Below are the code and all the weights of a small trained network. Each question names an input and a class and asks about switching units off, where a switched-off unit gives its printed mean instead of its output.

import numpy as np


def w(rows, s, z=0):
    codes = np.array(rows[::2]) - 128.0
    scale = np.full(codes.shape[1], s)
    scale[-1] = z or s
    return codes * scale


def norm(h):
    return h / np.sqrt((h * h).mean(-1, keepdims=True) + 1e-5)


def f(y):
    return y / 2 * (1 + np.tanh(0.7978845608 * (y + 0.044715 * y**3)))


def log_softmax(a):
    a = a - a.max(-1, keepdims=True)
    return a - np.log(np.exp(a).sum(-1, keepdims=True))


def net(x, mask):
    res = np.array(x, float).reshape(1, 5) / 4 @ E
    u = 0
    for l in range(2):
        y = f(norm(res) @ A[l][:, :-1].T + A[l][:, -1])
        res = res + np.where(mask[u : u + 13], y, B[l][:, -1]) @ B[l][:, :-1]
        u += 13
    return log_softmax(norm(res)[-1] @ U[:, :-1].T + U[:, -1])


A, B = {}, {}
E = w([
[241,147,227,145,154,92,98,137],'x0',
[106,93,102,122,116,2,93,188],'x1',
[126,129,131,130,126,129,125,128],'x2',
[128,129,128,130,126,129,126,128],'x3',
[138,126,147,18,98,127,102,117],'x4',
],0.0046)
A[0] = w([
[177,118,185,151,154,48,95,233,4],'L0N1',
[63,93,39,141,116,112,122,131,132],'L0N2',
[111,152,139,246,160,112,157,158,234],'L0N3',
[169,108,145,92,109,99,126,145,1],'L0N4',
[157,125,144,218,146,70,121,180,92],'L0N5',
[107,133,121,153,134,109,136,146,116],'L0N6',
[230,166,217,148,143,163,146,69,76],'L0N7',
[142,152,154,138,123,148,120,123,115],'L0N8',
[243,159,217,154,146,150,147,64,52],'L0N9',
[63,155,66,114,137,253,170,67,127],'L0N10',
[64,75,15,110,74,20,135,202,82],'L0N11',
[139,128,143,38,92,144,117,107,158],'L0N12',
[120,139,126,104,137,113,139,99,89],'L0N13',
],0.0043,0.0025)
B[0] = w([
[193,72,89,133,64,89,190,78,186],'L0N1',
[164,157,188,137,170,170,135,127,198],'L0N2',
[144,75,65,226,164,124,158,148,232],'L0N3',
[122,143,153,127,115,109,146,149,113],'L0N4',
[132,74,23,133,102,164,150,120,182],'L0N5',
[170,103,135,144,147,144,117,127,134],'L0N6',
[37,115,86,113,159,165,107,179,203],'L0N7',
[88,114,107,128,118,101,135,140,129],'L0N8',
[56,120,86,121,150,176,98,182,203],'L0N9',
[196,119,128,143,129,19,140,74,243],'L0N10',
[114,151,152,129,180,253,99,162,253],'L0N11',
[71,164,128,89,114,148,155,107,172],'L0N12',
[129,140,112,125,114,149,126,121,118],'L0N13',
],0.0049,0.0038)
A[1] = w([
[103,134,161,61,109,162,95,202,94],'L1N1',
[117,140,111,93,121,121,147,66,71],'L1N2',
[185,122,133,35,65,70,151,45,191],'L1N3',
[124,118,82,165,143,218,152,104,101],'L1N4',
[128,174,158,43,63,90,154,27,2],'L1N5',
[96,194,160,207,177,183,105,187,28],'L1N6',
[168,88,123,115,55,46,142,153,118],'L1N7',
[69,156,161,28,159,188,96,102,221],'L1N8',
[90,165,182,57,124,169,87,186,52],'L1N9',
[100,84,124,56,118,138,76,201,125],'L1N10',
[125,127,102,253,144,69,194,55,124],'L1N11',
[166,128,215,43,28,49,97,174,22],'L1N12',
[170,123,107,198,176,18,159,75,153],'L1N13',
],0.005,0.0033)
B[1] = w([
[123,173,171,103,118,108,155,102,167],'L1N1',
[178,118,128,136,107,109,89,165,127],'L1N2',
[92,82,75,213,206,177,117,211,194],'L1N3',
[94,119,134,119,155,112,98,185,192],'L1N4',
[216,60,87,189,64,46,138,149,158],'L1N5',
[119,70,76,161,135,71,173,178,162],'L1N6',
[118,126,88,189,119,135,144,89,149],'L1N7',
[180,129,141,136,76,70,134,87,255],'L1N8',
[121,156,149,101,112,122,119,80,172],'L1N9',
[131,183,176,100,140,153,140,83,173],'L1N10',
[110,194,229,3,92,128,71,101,228],'L1N11',
[26,129,107,177,220,232,134,193,161],'L1N12',
[121,178,166,47,88,128,145,85,204],'L1N13',
],0.0057,0.0051)
U = w([
[104,249,224,5,103,137,129,60,205],'0',
[67,92,87,195,228,179,134,222,150],'1',
[254,49,54,172,40,40,144,86,4],'2',
],0.0098,0.0014)

Each question gives the input, the list of numbers given to net, and the class t.
The units are the neurons (one row each of A and B). Each row of codes is followed by its name. A weight is (code - 128) times the scale printed after its matrix; where a second scale follows, it is the last column's (A, B and U).
mask holds one flag per neuron, layer by layer. A switched-off neuron (its flag False) gives its mean, the last column of its row in B, instead of its output. The means were averaged over made-up inputs and are rounded, as every weight is.
A unit's drop is (log p(t) with every unit on - log p(t) with that unit switched off) / (log p(t) with every unit on - log p(t) with every unit switched off).
unit that matters most: the unit with the biggest drop
top k neurons: the k neurons with the biggest drops, biggest first
k most important neurons of layer l: the k neurons of layer l with the biggest drops, biggest first
drop of u: that unit's drop, to one decimal
input [-4,-1,-8,6,1], class 2: unit that matters most -> L0N3
input [1,8,3,-5,7], class 1: 4 most important neurons of layer 1 -> [L1N12; L1N3; L1N11; L1N13]
input [0,-6,1,-3,-5], class 0: 2 most important neurons of layer 0 -> [L0N10; L0N11]
input [-6,0,-1,-1,-2], class 0: top 3 neurons -> [L0N10; L0N9; L0N7]
input [-2,-5,3,6,1], class 2: top 2 neurons -> [L1N5; L0N3]
input [-4,0,7,8,0], class 0: top 3 neurons -> [L0N10; L0N9; L0N7]
input [4,2,3,3,1], class 1: top 2 neurons -> [L0N3; L1N8]
input [0,-4,-5,5,-5], class 0: 2 most important neurons of layer 0 -> [L0N11; L0N10]
input [0,-4,5,8,7], class 2: top 3 neurons -> [L1N5; L0N11; L1N11]
input [0,-4,-8,-8,-5], class 0: top 2 neurons -> [L1N11; L0N11]
input [-7,0,-3,7,1], class 2: top 2 neurons -> [L0N3; L0N10]
input [7,2,-6,-7,1], class 1: top 2 neurons -> [L1N8; L0N3]
input [5,1,3,3,3], class 1: top 2 neurons -> [L0N11; L0N1]
input [-3,-5,-1,6,4], class 2: unit that matters most -> L1N5
input [-4,-2,-5,-3,2], class 2: top 2 neurons -> [L1N5; L0N3]
input [-7,-2,1,7,-4], class 0: drop of L0N10 -> 0.4
input [8,3,3,-8,7], class 1: drop of L1N12 -> 0.3
input [5,4,2,-1,8], class 1: drop of L1N12 -> 0.6
